Below are the code and all the weights of a small trained network. Each question names an input and a target symbol and asks about switching units off, where a switched-off unit gives its printed mean instead of its output.

import numpy as np


def w(rows, s, z=0):
    codes = np.array(rows[::2]) - 128.0
    scale = np.full(codes.shape[1], s)
    scale[-1] = z or s
    return codes * scale


def f(y):
    return y / 2 * (1 + np.tanh(0.7978845608 * (y + 0.044715 * y**3)))


def softmax(a):
    e = np.exp(a - a.max(-1, keepdims=True))
    return e / e.sum(-1, keepdims=True)


def log_softmax(a):
    a = a - a.max(-1, keepdims=True)
    return a - np.log(np.exp(a).sum(-1, keepdims=True))


def net(x, mask):
    ids = ['βγδεηθξφψω'.index(c) for c in x.split()]
    T = len(ids)
    res = E[ids] + P[:T]
    u = 0
    for l in range(2):
        q, k, v = (res @ M[l].T for M in (Q, K, V))
        z = softmax(np.where(np.tri(T) > 0, q @ k.T / 2**0.5, -1e9)) @ v
        res = res + np.where(mask[u], z, O[l][:, -1]) @ O[l][:, :-1]
        u += 1
        y = f(res @ A[l][:, :-1].T + A[l][:, -1])
        res = res + np.where(mask[u : u + 8], y, B[l][:, -1]) @ B[l][:, :-1]
        u += 8
    return log_softmax(res[-1] @ U[:, :-1].T + U[:, -1])


Q, K, V, O, A, B = {}, {}, {}, {}, {}, {}
E = w([
[160,160,82,47],'β',
[140,70,151,164],'γ',
[85,92,115,132],'δ',
[106,142,156,62],'ε',
[134,187,79,225],'η',
[157,56,138,118],'θ',
[196,132,211,128],'ξ',
[152,117,176,95],'φ',
[129,178,252,117],'ψ',
[29,158,100,114],'ω',
],0.016)
P = w([
[116,3,174,160],'0',
[137,51,177,134],'1',
[138,77,176,136],'2',
[134,119,169,123],'3',
[154,137,154,127],'4',
[145,139,147,111],'5',
[152,134,138,101],'6',
],0.0059)
Q[0] = w([
[8,92,254,138],'0.h1',
[171,189,152,139],'0.h1',
],0.0056)
K[0] = w([
[90,139,220,1],'0.h1',
[139,194,81,179],'0.h1',
],0.006)
V[0] = w([
[185,150,128,159],'0.h1',
[179,93,2,130],'0.h1',
],0.0038)
O[0] = w([
[4,105,169,58,36],'0.h1',
[183,69,75,125,6],'0.h1',
],0.0034,0.0014)
A[0] = w([
[128,235,61,23,74],'0.n1',
[96,151,147,92,203],'0.n2',
[136,166,101,95,135],'0.n3',
[108,127,46,63,251],'0.n4',
[121,170,73,190,143],'0.n5',
[166,50,33,16,252],'0.n6',
[69,62,52,253,166],'0.n7',
[81,69,14,142,126],'0.n8',
],0.0057,0.0037)
B[0] = w([
[134,123,128,255,140],'0.n1',
[61,126,192,65,217],'0.n2',
[102,92,139,133,130],'0.n3',
[6,76,152,148,252],'0.n4',
[103,218,67,147,154],'0.n5',
[44,12,179,175,228],'0.n6',
[83,222,153,188,244],'0.n7',
[92,149,175,116,174],'0.n8',
],0.0067,0.0029)
Q[1] = w([
[190,175,2,63],'1.h1',
[58,171,186,165],'1.h1',
],0.0095)
K[1] = w([
[113,9,156,135],'1.h1',
[138,153,57,134],'1.h1',
],0.014)
V[1] = w([
[2,139,81,95],'1.h1',
[129,53,28,158],'1.h1',
],0.0085)
O[1] = w([
[202,117,27,134,255],'1.h1',
[101,7,164,168,94],'1.h1',
],0.011,0.0089)
A[1] = w([
[254,155,204,131,161],'1.n1',
[26,147,185,147,224],'1.n2',
[115,36,132,13,115],'1.n3',
[204,159,122,242,2],'1.n4',
[141,81,205,67,40],'1.n5',
[163,125,68,121,91],'1.n6',
[224,58,119,22,173],'1.n7',
[149,174,59,186,80],'1.n8',
],0.0084,0.0045)
B[1] = w([
[110,64,52,126,173],'1.n1',
[254,152,133,96,222],'1.n2',
[40,152,188,200,165],'1.n3',
[57,181,156,119,157],'1.n4',
[45,54,138,57,136],'1.n5',
[140,123,140,77,199],'1.n6',
[30,179,106,91,199],'1.n7',
[65,75,171,54,254],'1.n8',
],0.0091,0.005)
U = w([
[104,96,139,139,105],'β',
[164,90,51,255,171],'γ',
[183,105,148,152,186],'δ',
[106,123,168,54,80],'ε',
[81,206,138,156,148],'η',
[75,110,119,152,1],'θ',
[123,129,14,60,154],'ξ',
[109,147,134,110,49],'φ',
[162,105,163,32,79],'ψ',
[198,208,123,89,150],'ω',
],0.0086,0.0055)

Each question gives the input, a string of symbols that net reads in full, and the target symbol t.
The units are the heads (2 rows each of Q, K, V and O) and the neurons (one row each of A and B). Each row of codes is followed by its name. A weight is (code - 128) times the scale printed after its matrix; where a second scale follows, it is the last column's (O, A, B and U).
mask holds one flag per unit, layer by layer, with each layer's heads first. A switched-off unit (its flag False) gives its mean, the last column of its rows in O or B, instead of its output. The means were averaged over made-up inputs and are rounded, as every weight is.
A unit's drop is (log p(t) with every unit on - log p(t) with that unit switched off) / (log p(t) with every unit on - log p(t) with every unit switched off).
The circuit of an input: a set's keep is (log p(t) with only the set's units on - log p(t) with every unit switched off) / (log p(t) with every unit on - log p(t) with every unit switched off). Starting from the 12 units with the biggest drops (on a tie, the unit counted first), units are removed one at a time, each time the one whose removal leaves the highest keep (on an exact tie, the one counted first), for as long as the keep stays at least 0.8.
units of the circuit, in order: the units of the circuit, biggest drop first
top k neurons: the k neurons with the biggest drops, biggest first
top k neurons in layer l: the k neurons of layer l with the biggest drops, biggest first
drop when u is switched off: that unit's drop, to one decimal
input δ δ β ψ, target ω: top 3 neurons => [0.n6, 1.n2, 1.n8]
input γ ω γ ω η, target η: top 3 neurons => [1.n4, 0.n7, 0.n5]
input η ω δ γ ω ξ, target ξ: top 3 neurons => [1.n1, 1.n7, 0.n7]
input ξ γ δ γ ψ, target ω: units of the circuit, in order => [1.h1, 1.n2]
input ω δ ψ, target ξ: top 3 neurons => [1.n1, 0.n7, 0.n5]
input δ γ ψ θ, target ω: units of the circuit, in order => [1.h1, 1.n8]
input ω β γ, target ξ: top 2 neurons in layer 0 => [0.n6, 0.n7]
input ω ω ω δ φ, target ξ: top 2 neurons => [1.n7, 1.n1]
input ω δ δ η, target η: top 3 neurons => [1.n4, 0.n7, 1.n2]
input ω θ γ ω ξ, target ξ: top 2 neurons => [1.n1, 1.n7]
input γ δ δ, target γ: top neuron in layer 1 => [1.n8]
input ψ δ δ, target ω: top 2 neurons => [0.n6, 0.n4]
input γ θ δ δ η ω ω, target ω: drop when 1.h1 is switched off => 0.5
input ε δ γ ω θ, target ξ: drop when 1.h1 is switched off => 0.8
input ω ψ ω ω ω δ ψ, target ξ: drop when 1.h1 is switched off => 0.2
